Here is a tiny trained network, its code and every weight. The questions are about switching its units off for an input and a target symbol, where a switched-off unit gives its printed mean instead of its output.

import numpy as np


def w(rows, s, z=0):
    codes = np.array(rows[::2]) - 128.0
    scale = np.full(codes.shape[1], s)
    scale[-1] = z or s
    return codes * scale


def f(y):
    return np.maximum(y, 0)


def softmax(a):
    e = np.exp(a - a.max(-1, keepdims=True))
    return e / e.sum(-1, keepdims=True)


def log_softmax(a):
    a = a - a.max(-1, keepdims=True)
    return a - np.log(np.exp(a).sum(-1, keepdims=True))


def net(x, mask):
    ids = ['ΓΛΞΠΣΨαβδεημτφω'.index(c) for c in x.split()]
    T = len(ids)
    res = E[ids] + P[:T]
    u = 0
    for l in range(2):
        r = res
        for j in range(2):
            rows = slice(3 * j, 3 * j + 3)
            q, k, v = (r @ M[l][rows].T for M in (Q, K, V))
            z = softmax(np.where(np.tri(T) > 0, q @ k.T / 3**0.5, -1e9)) @ v
            o = O[l][rows]
            res = res + np.where(mask[u + j], z, o[:, -1]) @ o[:, :-1]
        u += 2
        y = f(res @ A[l][:, :-1].T + A[l][:, -1])
        res = res + np.where(mask[u : u + 8], y, B[l][:, -1]) @ B[l][:, :-1]
        u += 8
    return log_softmax(res[-1] @ U[:, :-1].T + U[:, -1])


Q, K, V, O, A, B = {}, {}, {}, {}, {}, {}
E = w([
[23,133,152],'Γ',
[121,130,176],'Λ',
[73,141,114],'Ξ',
[77,134,134],'Π',
[105,119,148],'Σ',
[107,135,133],'Ψ',
[95,148,81],'α',
[91,107,170],'β',
[87,139,98],'δ',
[76,128,140],'ε',
[104,156,48],'η',
[72,145,85],'μ',
[96,144,99],'τ',
[154,158,78],'φ',
[94,128,2],'ω',
],0.02)
P = w([
[123,143,168],'0',
[146,70,126],'1',
[150,206,125],'2',
[120,41,87],'3',
[136,248,97],'4',
[53,57,83],'5',
],0.017)
Q[0] = w([
[129,62,82],'0.h0',
[91,16,150],'0.h0',
[69,200,76],'0.h0',
[175,2,150],'0.h1',
[135,90,106],'0.h1',
[31,127,83],'0.h1',
],0.0092)
K[0] = w([
[205,1,135],'0.h0',
[57,41,99],'0.h0',
[137,159,105],'0.h0',
[233,76,223],'0.h1',
[146,5,231],'0.h1',
[123,57,114],'0.h1',
],0.0087)
V[0] = w([
[200,173,146],'0.h0',
[193,15,126],'0.h0',
[69,112,17],'0.h0',
[6,208,83],'0.h1',
[83,138,2],'0.h1',
[132,110,141],'0.h1',
],0.007)
O[0] = w([
[98,138,254,61],'0.h0',
[98,107,57,51],'0.h0',
[206,81,161,197],'0.h0',
[172,133,52,255],'0.h1',
[141,34,221,182],'0.h1',
[121,142,113,122],'0.h1',
],0.0086,0.008)
A[0] = w([
[166,130,85,28],'0.n0',
[146,186,151,157],'0.n1',
[181,105,173,72],'0.n2',
[109,126,8,157],'0.n3',
[133,136,173,254],'0.n4',
[177,137,72,96],'0.n5',
[148,58,145,72],'0.n6',
[208,151,143,144],'0.n7',
],0.013,0.0056)
B[0] = w([
[151,224,165,145],'0.n0',
[185,196,113,172],'0.n1',
[107,109,201,137],'0.n2',
[81,111,201,247],'0.n3',
[172,37,2,170],'0.n4',
[156,112,173,162],'0.n5',
[80,199,46,165],'0.n6',
[96,66,206,159],'0.n7',
],0.0084,0.013)
Q[1] = w([
[72,129,188],'1.h0',
[195,156,156],'1.h0',
[102,133,173],'1.h0',
[91,109,130],'1.h1',
[69,248,140],'1.h1',
[69,192,178],'1.h1',
],0.011)
K[1] = w([
[81,247,96],'1.h0',
[153,152,115],'1.h0',
[157,17,254],'1.h0',
[193,31,59],'1.h1',
[254,131,117],'1.h1',
[128,157,147],'1.h1',
],0.0083)
V[1] = w([
[27,56,78],'1.h0',
[10,111,80],'1.h0',
[139,137,67],'1.h0',
[1,47,212],'1.h1',
[100,81,174],'1.h1',
[97,148,100],'1.h1',
],0.0097)
O[1] = w([
[188,102,187,223],'1.h0',
[179,94,254,219],'1.h0',
[122,167,147,136],'1.h0',
[192,139,121,253],'1.h1',
[140,134,95,156],'1.h1',
[133,93,138,163],'1.h1',
],0.0083,0.0067)
A[1] = w([
[183,95,118,139],'1.n0',
[189,143,103,154],'1.n1',
[38,2,112,114],'1.n2',
[92,179,22,34],'1.n3',
[142,64,174,3],'1.n4',
[23,75,130,119],'1.n5',
[202,156,134,55],'1.n6',
[166,213,189,62],'1.n7',
],0.012,0.0064)
B[1] = w([
[162,168,136,238],'1.n0',
[86,43,85,179],'1.n1',
[76,190,60,253],'1.n2',
[217,205,152,157],'1.n3',
[139,155,89,247],'1.n4',
[1,103,165,164],'1.n5',
[34,201,140,159],'1.n6',
[65,77,186,164],'1.n7',
],0.0092,0.0077)
U = w([
[144,83,38,83],'Γ',
[107,95,239,46],'Λ',
[84,118,68,121],'Ξ',
[118,123,152,127],'Π',
[105,150,120,152],'Σ',
[124,104,115,182],'Ψ',
[39,99,142,2],'α',
[114,132,144,103],'β',
[172,177,65,11],'δ',
[86,105,125,125],'ε',
[108,120,115,145],'η',
[114,129,97,173],'μ',
[252,64,145,247],'τ',
[92,179,160,38],'φ',
[119,117,116,111],'ω',
],0.018,0.0038)

Each question gives the input, a string of symbols that net reads in full, and the target symbol t.
The units are the heads (3 rows each of Q, K, V and O) and the neurons (one row each of A and B). Each row of codes is followed by its name. A weight is (code - 128) times the scale printed after its matrix; where a second scale follows, it is the last column's (O, A, B and U).
mask holds one flag per unit, layer by layer, with each layer's heads first. A switched-off unit (its flag False) gives its mean, the last column of its rows in O or B, instead of its output. The means were averaged over made-up inputs and are rounded, as every weight is.
A unit's drop is (log p(t) with every unit on - log p(t) with that unit switched off) / (log p(t) with every unit on - log p(t) with every unit switched off).
The circuit of an input: a set's keep is (log p(t) with only the set's units on - log p(t) with every unit switched off) / (log p(t) with every unit on - log p(t) with every unit switched off). Starting from the 12 units with the biggest drops (on a tie, the unit counted first), units are removed one at a time, each time the one whose removal leaves the highest keep (on an exact tie, the one counted first), for as long as the keep stays at least 0.8.
circuit, biggest first: the units of the circuit, biggest drop first
top k neurons: the k neurons with the biggest drops, biggest first
k most important neurons of layer l: the k neurons of layer l with the biggest drops, biggest first
heads that matter: for each layer, one digit per head in row order, 1 if its drop is at least 0.15 and else 0, layers parted by /
input φ α α Γ η, target Γ: top 3 neurons -> [0.n7, 1.n1, 0.n3]
input β Λ ω τ, target α: top 4 neurons -> [0.n3, 0.n4, 1.n5, 1.n2]
input Γ Λ Λ α, target α: heads that matter -> 01 / 00
input Ξ Λ Γ δ, target α: circuit, biggest first -> [0.n3, 1.n5, 0.h0]
input Ξ Γ Λ ω Ψ Γ, target Γ: top 3 neurons -> [1.n2, 0.n0, 1.n4]
input Γ τ ε Λ Γ φ, target α: heads that matter -> 00 / 00
input Ψ φ ε, target δ: heads that matter -> 00 / 10
input Γ φ ω Λ, target Ξ: heads that matter -> 00 / 00
input Γ Λ τ Ψ, target α: heads that matter -> 11 / 00
input Λ Λ Λ, target φ: top 4 neurons -> [0.n1, 1.n3, 0.n3, 1.n7]
input Γ Γ Γ Γ Λ Λ, target τ: circuit, biggest first -> [1.h1]
input Ξ Γ φ Γ Λ β, target τ: heads that matter -> 10 / 11
input μ α η Γ Ξ α, target τ: heads that matter -> 11 / 11
input Γ Λ Ψ Π, target α: top 2 neurons -> [0.n4, 0.n3]
input β φ Γ, target δ: circuit, biggest first -> [1.h0, 0.n3]
input ω Ψ Π, target τ: circuit, biggest first -> [0.h1, 1.n2]
input Λ Λ Γ Ξ, target α: circuit, biggest first -> [0.n3, 1.n5, 0.h1]
input Γ Σ Σ ω Π Λ, target Γ: 2 most important neurons of layer 0 -> [0.n0, 0.n3]
input Σ ω β, target τ: 2 most important neurons of layer 0 -> [0.n4, 0.n3]
input ε Λ Ψ ω, target α: circuit, biggest first -> [0.n3]
input ω Γ Ψ, target τ: circuit, biggest first -> [1.n2]
input Γ Γ Γ, target Λ: 3 most important neurons of layer 1 -> [1.n2, 1.n7, 1.n4]
input Ψ φ Γ φ φ Ψ, target Ξ: top 2 neurons -> [1.n2, 0.n1]
